Here is a tiny trained network, its code and every weight. The questions are about switching its units off for an input and a class, where a switched-off unit gives its printed mean instead of its output.

import numpy as np


def w(rows, s, z=0):
    codes = np.array(rows[::2]) - 128.0
    scale = np.full(codes.shape[1], s)
    scale[-1] = z or s
    return codes * scale


def norm(h):
    return h / np.sqrt((h * h).mean(-1, keepdims=True) + 1e-5)


def f(y):
    return np.maximum(y, 0)


def log_softmax(a):
    a = a - a.max(-1, keepdims=True)
    return a - np.log(np.exp(a).sum(-1, keepdims=True))


def net(x, mask):
    res = np.array(x, float).reshape(1, 7) / 4 @ E
    u = 0
    for l in range(2):
        y = f(norm(res) @ A[l][:, :-1].T + A[l][:, -1])
        res = res + np.where(mask[u : u + 13], y, B[l][:, -1]) @ B[l][:, :-1]
        u += 13
    return log_softmax(norm(res)[-1] @ U[:, :-1].T + U[:, -1])


A, B = {}, {}
E = w([
[3,159,155],'x0',
[180,209,50],'x1',
[138,137,166],'x2',
[150,45,139],'x3',
[219,176,182],'x4',
[105,134,63],'x5',
[141,156,147],'x6',
],0.0075)
A[0] = w([
[51,98,162,163],'0.n1',
[165,197,191,139],'0.n2',
[163,191,174,63],'0.n3',
[175,132,116,148],'0.n4',
[122,51,179,147],'0.n5',
[130,96,104,74],'0.n6',
[143,171,78,36],'0.n7',
[198,124,97,252],'0.n8',
[94,180,104,138],'0.n9',
[123,72,154,114],'0.n10',
[169,66,136,154],'0.n11',
[110,142,7,147],'0.n12',
[29,160,107,178],'0.n13',
],0.015,0.0034)
B[0] = w([
[134,46,165,233],'0.n1',
[146,204,207,223],'0.n2',
[161,203,170,192],'0.n3',
[84,131,163,193],'0.n4',
[169,52,190,229],'0.n5',
[140,184,119,149],'0.n6',
[123,109,121,175],'0.n7',
[40,181,173,255],'0.n8',
[208,116,101,191],'0.n9',
[187,101,160,188],'0.n10',
[148,211,150,211],'0.n11',
[93,162,2,241],'0.n12',
[222,45,86,241],'0.n13',
],0.021,0.0066)
A[1] = w([
[94,188,91,100],'1.n1',
[176,119,102,112],'1.n2',
[42,76,64,13],'1.n3',
[115,208,60,191],'1.n4',
[139,142,47,169],'1.n5',
[223,100,84,130],'1.n6',
[7,105,185,136],'1.n7',
[119,102,107,125],'1.n8',
[211,98,95,132],'1.n9',
[172,114,79,5],'1.n10',
[146,126,119,126],'1.n11',
[129,133,69,211],'1.n12',
[172,168,123,121],'1.n13',
],0.013,0.0016)
B[1] = w([
[44,122,162,211],'1.n1',
[168,166,123,180],'1.n2',
[176,158,64,176],'1.n3',
[4,138,125,254],'1.n4',
[78,151,76,216],'1.n5',
[182,196,127,245],'1.n6',
[195,62,158,177],'1.n7',
[129,142,124,156],'1.n8',
[178,187,136,237],'1.n9',
[160,175,94,177],'1.n10',
[137,136,128,147],'1.n11',
[83,146,93,197],'1.n12',
[193,136,160,186],'1.n13',
],0.018,0.0049)
U = w([
[162,57,159,4],'0',
[67,160,94,9],'1',
[194,147,62,218],'2',
[163,248,242,195],'3',
[91,140,61,93],'4',
[178,98,52,56],'5',
[200,28,195,216],'6',
],0.014,0.0043)

Each question gives the input, the list of numbers given to net, and the class t.
The units are the neurons (one row each of A and B). Each row of codes is followed by its name. A weight is (code - 128) times the scale printed after its matrix; where a second scale follows, it is the last column's (A, B and U).
mask holds one flag per neuron, layer by layer. A switched-off neuron (its flag False) gives its mean, the last column of its row in B, instead of its output. The means were averaged over made-up inputs and are rounded, as every weight is.
A unit's drop is (log p(t) with every unit on - log p(t) with that unit switched off) / (log p(t) with every unit on - log p(t) with every unit switched off).
The circuit of an input: a set's keep is (log p(t) with only the set's units on - log p(t) with every unit switched off) / (log p(t) with every unit on - log p(t) with every unit switched off). Starting from the 12 units with the biggest drops (on a tie, the unit counted first), units are removed one at a time, each time the one whose removal leaves the highest keep (on an exact tie, the one counted first), for as long as the keep stays at least 0.8.
circuit, biggest first: the units of the circuit, biggest drop first
k most important neurons: the k neurons with the biggest drops, biggest first
k most important neurons of layer l: the k neurons of layer l with the biggest drops, biggest first
drop of u: that unit's drop, to one decimal
input [4,7,2,-3,2,3,-2], class 2: 3 most important neurons of layer 0 -> 0.n9; 0.n13; 0.n8
input [0,5,-8,0,-7,3,8], class 5: circuit, biggest first -> 0.n13
input [2,4,6,-5,-2,-5,-3], class 2: 3 most important neurons -> 0.n13; 0.n8; 0.n9
input [-1,6,-4,-6,-7,-6,6], class 1: 3 most important neurons of layer 0 -> 0.n12; 0.n5; 0.n1
input [-1,4,-2,-8,6,4,-7], class 4: circuit, biggest first -> 0.n12; 1.n4
input [4,-5,-6,-8,3,-1,1], class 6: 2 most important neurons -> 0.n12; 0.n1
input [-8,-1,4,0,-5,3,-5], class 4: 2 most important neurons -> 0.n12; 0.n2
input [-1,-3,-2,-1,-2,6,-8], class 4: 2 most important neurons -> 0.n12; 1.n5
input [-8,-5,-4,4,-8,8,-8], class 4: 2 most important neurons -> 0.n12; 0.n13
input [-1,-3,-2,-6,-5,4,-7], class 2: drop of 0.n13 -> 0.2
input [4,-4,0,7,7,-8,-8], class 6: drop of 0.n5 -> 0.2
input [6,6,2,2,-3,7,1], class 2: drop of 0.n9 -> 0.1
